Here is a tiny trained network, its code and every weight. The questions are about switching its units off for an input and a class, where a switched-off unit gives its printed mean instead of its output.

import numpy as np


def w(rows, s, z=0):
    codes = np.array(rows[::2]) - 128.0
    scale = np.full(codes.shape[1], s)
    scale[-1] = z or s
    return codes * scale


def f(y):
    return y / 2 * (1 + np.tanh(0.7978845608 * (y + 0.044715 * y**3)))


def log_softmax(a):
    a = a - a.max(-1, keepdims=True)
    return a - np.log(np.exp(a).sum(-1, keepdims=True))


def net(x, mask):
    res = np.array(x, float).reshape(1, 7) / 4 @ E
    y = f(res @ A[0][:, :-1].T + A[0][:, -1])
    res = res + np.where(mask, y, B[0][:, -1]) @ B[0][:, :-1]
    return log_softmax(res[-1] @ U[:, :-1].T + U[:, -1])


A, B = {}, {}
E = w([
[144,113,63,124,114,167,185],'x0',
[157,225,36,152,43,111,103],'x1',
[114,129,176,83,249,132,138],'x2',
[184,105,124,103,110,118,171],'x3',
[233,202,140,177,95,199,43],'x4',
[51,151,197,26,117,150,211],'x5',
[100,71,255,143,111,123,149],'x6',
],0.01)
A[0] = w([
[79,157,115,122,158,158,126,156],'N1',
[103,133,99,118,22,133,183,119],'N2',
[82,252,90,77,98,145,101,198],'N3',
[113,115,215,127,120,182,114,112],'N4',
[131,120,146,179,142,102,82,42],'N5',
[96,91,114,146,169,188,146,52],'N6',
[232,167,183,121,112,194,130,105],'N7',
[176,132,195,123,135,177,118,231],'N8',
[143,99,69,150,158,140,165,149],'N9',
[119,148,95,172,134,177,116,2],'N10',
[86,98,164,76,136,112,165,99],'N11',
[198,48,42,122,152,144,146,188],'N12',
[56,93,190,76,112,85,180,210],'N13',
[87,115,185,170,117,162,118,2],'N14',
[168,154,88,176,146,155,127,42],'N15',
[131,126,117,143,96,59,119,205],'N16',
[74,81,109,160,113,65,81,124],'N17',
],0.014,0.0057)
B[0] = w([
[152,99,110,112,162,156,77,154],'N1',
[203,161,114,183,8,63,33,187],'N2',
[152,64,121,104,167,252,88,216],'N3',
[195,6,105,103,161,106,100,193],'N4',
[145,161,144,154,70,103,84,155],'N5',
[137,83,129,86,148,174,86,151],'N6',
[173,90,53,124,81,165,39,199],'N7',
[170,82,43,151,117,173,8,190],'N8',
[154,140,109,136,124,189,155,165],'N9',
[120,63,148,76,133,102,122,153],'N10',
[80,122,153,70,195,177,68,205],'N11',
[212,72,56,130,114,156,158,197],'N12',
[73,180,195,67,196,166,102,255],'N13',
[175,94,186,170,140,153,131,159],'N14',
[129,112,152,124,167,159,152,178],'N15',
[132,162,94,162,93,119,44,163],'N16',
[157,167,114,153,105,114,57,164],'N17',
],0.012,0.02)
U = w([
[63,200,144,155,222,98,155,39],'0',
[100,134,117,56,187,193,138,146],'1',
[116,121,195,161,134,86,115,101],'2',
[171,121,77,171,103,161,115,237],'3',
[175,105,97,188,117,125,253,1],'4',
[92,210,131,138,76,99,113,35],'5',
],0.013,0.009)

Each question gives the input, the list of numbers given to net, and the class t.
The units are the neurons (one row each of A and B). Each row of codes is followed by its name. A weight is (code - 128) times the scale printed after its matrix; where a second scale follows, it is the last column's (A, B and U).
mask holds one flag per neuron, in row order. A switched-off neuron (its flag False) gives its mean, the last column of its row in B, instead of its output. The means were averaged over made-up inputs and are rounded, as every weight is.
A unit's drop is (log p(t) with every unit on - log p(t) with that unit switched off) / (log p(t) with every unit on - log p(t) with every unit switched off).
The circuit of an input: a set's keep is (log p(t) with only the set's units on - log p(t) with every unit switched off) / (log p(t) with every unit on - log p(t) with every unit switched off). Starting from the 12 units with the biggest drops (on a tie, the unit counted first), units are removed one at a time, each time the one whose removal leaves the highest keep (on an exact tie, the one counted first), for as long as the keep stays at least 0.8.
units of the circuit, in order: the units of the circuit, biggest drop first
k most important neurons: the k neurons with the biggest drops, biggest first
drop when u is switched off: that unit's drop, to one decimal
input [-4,-3,-3,3,-1,-2,6], class 2: units of the circuit, in order : (N3; N12)
input [3,3,-3,-5,-2,7,-4], class 3: units of the circuit, in order : (N2)
input [8,-3,5,2,7,7,1], class 3: 3 most important neurons : (N8; N7; N13)
input [-1,-2,6,-2,6,5,-3], class 3: 2 most important neurons : (N13; N8)
input [4,3,-2,-6,-8,-1,7], class 5: 3 most important neurons : (N2; N3; N17)
input [-6,-7,0,-6,2,-3,3], class 3: 2 most important neurons : (N8; N4)
input [5,-5,-1,3,8,8,8], class 3: 2 most important neurons : (N8; N7)
input [8,7,7,-4,7,3,-8], class 1: drop when N10 is switched off : 0.1
input [2,-3,1,8,-5,-7,-4], class 4: drop when N3 is switched off : 0.1
input [-3,-2,-5,-7,0,2,4], class 2: drop when N3 is switched off : 0.4
